[-10  -3 -48 -12  10   9   3 -63  -5  45  50]
Give the entry just right of the smallest entry.
Answer: -5
Give the entry just right of -10.
Answer: -3

Read these off the array that follows. Rows and columns are numbered from 0.
1) Report the entry directly above -14.
2) Report the entry at row 1, column 2.
3) Report the entry in the top-left corner.
4) Report the entry at row 2, column 1.
5) Report the entry directly above -36.
6) Report the bottom entry of the column that holds the largest entry.
7) Report the bottom-left entry.
8) Report the entry at row 0, column 2.
[[ 18   6   8  65   3  -5   6]
 [ 15 -41   5 -36  -4  -1 -21]
 [-34   5 -13 -34   0 -15   9]
 [-39  13   2 -14  -4   1   9]]
1) -34
2) 5
3) 18
4) 5
5) 65
6) -14
7) -39
8) 8

[[3903, 6530, 4936, 6806, 6812, 8151],
 [6884, 6467, 7507, 6247, 5820, 5193],
 [6432, 5447, 4881, 4705, 5020, 5128],
 [6457, 5392, 4709, 4533, 4873, 5039],
 [6805, 6427, 7405, 6255, 5856, 5275],
 [5209, 3897, 3239, 5479, 7025, 6909],
 [5232, 4588, 4331, 6097, 7175, 7006],
 [6708, 6391, 7315, 6309, 5951, 5412],
 [6792, 6413, 7392, 6266, 5883, 5295],
 [5644, 6794, 6795, 6656, 6103, 6449],
 [6488, 5483, 5042, 4784, 5055, 5100],
 [6738, 6377, 7333, 6296, 5935, 5371],
 [5539, 7298, 7082, 6722, 5801, 6484],
 [6558, 6385, 7235, 6381, 6032, 5561],
 [6638, 6406, 7283, 6327, 5970, 5462]]
Find the 1st entry in reading order.
Answer: 3903
The entry just right of 6738 is 6377
The entry just right of 6792 is 6413
Find the bottom-right entry.
Answer: 5462
Find the third entry, reading row by row.
Answer: 4936
Find the entry directly above 6449.
Answer: 5295
The entry just right of 6806: 6812
The second entry on the main diagonal -> 6467
Find the 3rd-last entry, reading row by row.
Answer: 6327
The entry in the top-right corner is 8151
The entry just left of 6467 is 6884
Find the entry just right of 6309.
Answer: 5951
The 2nd largest entry -> 7507
The 4th entry from the end, reading row by row is 7283
The last entry in the row that holds the smallest entry: 6909
The entry in the bottom-left corner: 6638
Find the entry directly above 5951.
Answer: 7175
The entry directly below the smallest entry -> 4331
Find the entry directly below 5951.
Answer: 5883
The entry directly below 4873: 5856
Find the minimum.
Answer: 3239
The entry just left of 4881 is 5447
The entry directly above 5483: 6794
Find the entry just left of 7283.
Answer: 6406
The third entry on the diagonal from the top-right corner -> 4705
The entry directly below 5039 is 5275
The entry just left of 6255 is 7405
The entry directly below 6484 -> 5561
Find the entry just left of 6385.
Answer: 6558
Find the 2nd entry from the end, reading row by row.
Answer: 5970

W =
[[ 37  49  39  61 -28 -56  26 -54  21  65  33  59 -21  60]
 [ 43  43  -2  21  13  53  -8 -42  14 -22   6 -15  30  31]
 [-16 -36  14  11  60   6  56  16  27  48 -32 -57 -44 -19]
 [ 23  22  34 -17 -22 -47 -51  31 -36 -28  48  37  58 -46]
 [ 47 -51   1  44 -19 -19  -2 -12 -64  56  42  45  46  34]
 [-26  13  44  47  43 -19   7 -41 -61 -38  61   8 -43 -22]
 [-11  59 -14   7  36 -47 -12  42 -59  15 -12  17 -16 -19]
 [-53 -41  15  23 -49  59  50  19  58  31 -55 -11 -56 -10]
 [-30  10  60  44  58 -53  55 -39 -54  16   6  10 -33  21]
 [-24 -43  38  31  32  47 -42 -41   8 -16  17  63 -28  61]
 [-47  -5 -22 -27 -42 -39  27   7 -41  55  -2 -39  -7  22]
 [-49  14 -62  53  38 -39  24  28 -11  63  -2  15 -18  28]
 [ 60   2   5  -1  60  27 -44  -9  32 -47 -53  20  -9  -7]
 [  3   0  49  50 -35  42 -42  57 -61  -8  52  38 -21 -13]]
Rows and columns are numbered from 0.
What is the top-left entry? 37
The entry at row 0, column 1 is 49
The entry in the bottom-right corner is -13
What is the top entry of the column that holds the largest entry? 65
The entry at row 2, column 1 -> -36
The bottom-left entry -> 3
The entry in row 1 and column 2: -2
What is the top-right entry? 60
What is the entry directly below the smallest entry? -61
What is the entry just right of 24? 28
The entry just left of the smallest entry: -12
What is the entry in row 0 and column 2? 39
The entry just left of 5 -> 2
What is the entry in row 1 and column 1? 43
What is the entry in row 2 and column 0? -16
What is the entry at row 2, column 2? 14
The entry just right of -30 is 10
What is the entry just left of the largest entry? 21
The minimum -> -64
The entry at row 1, column 0 -> 43
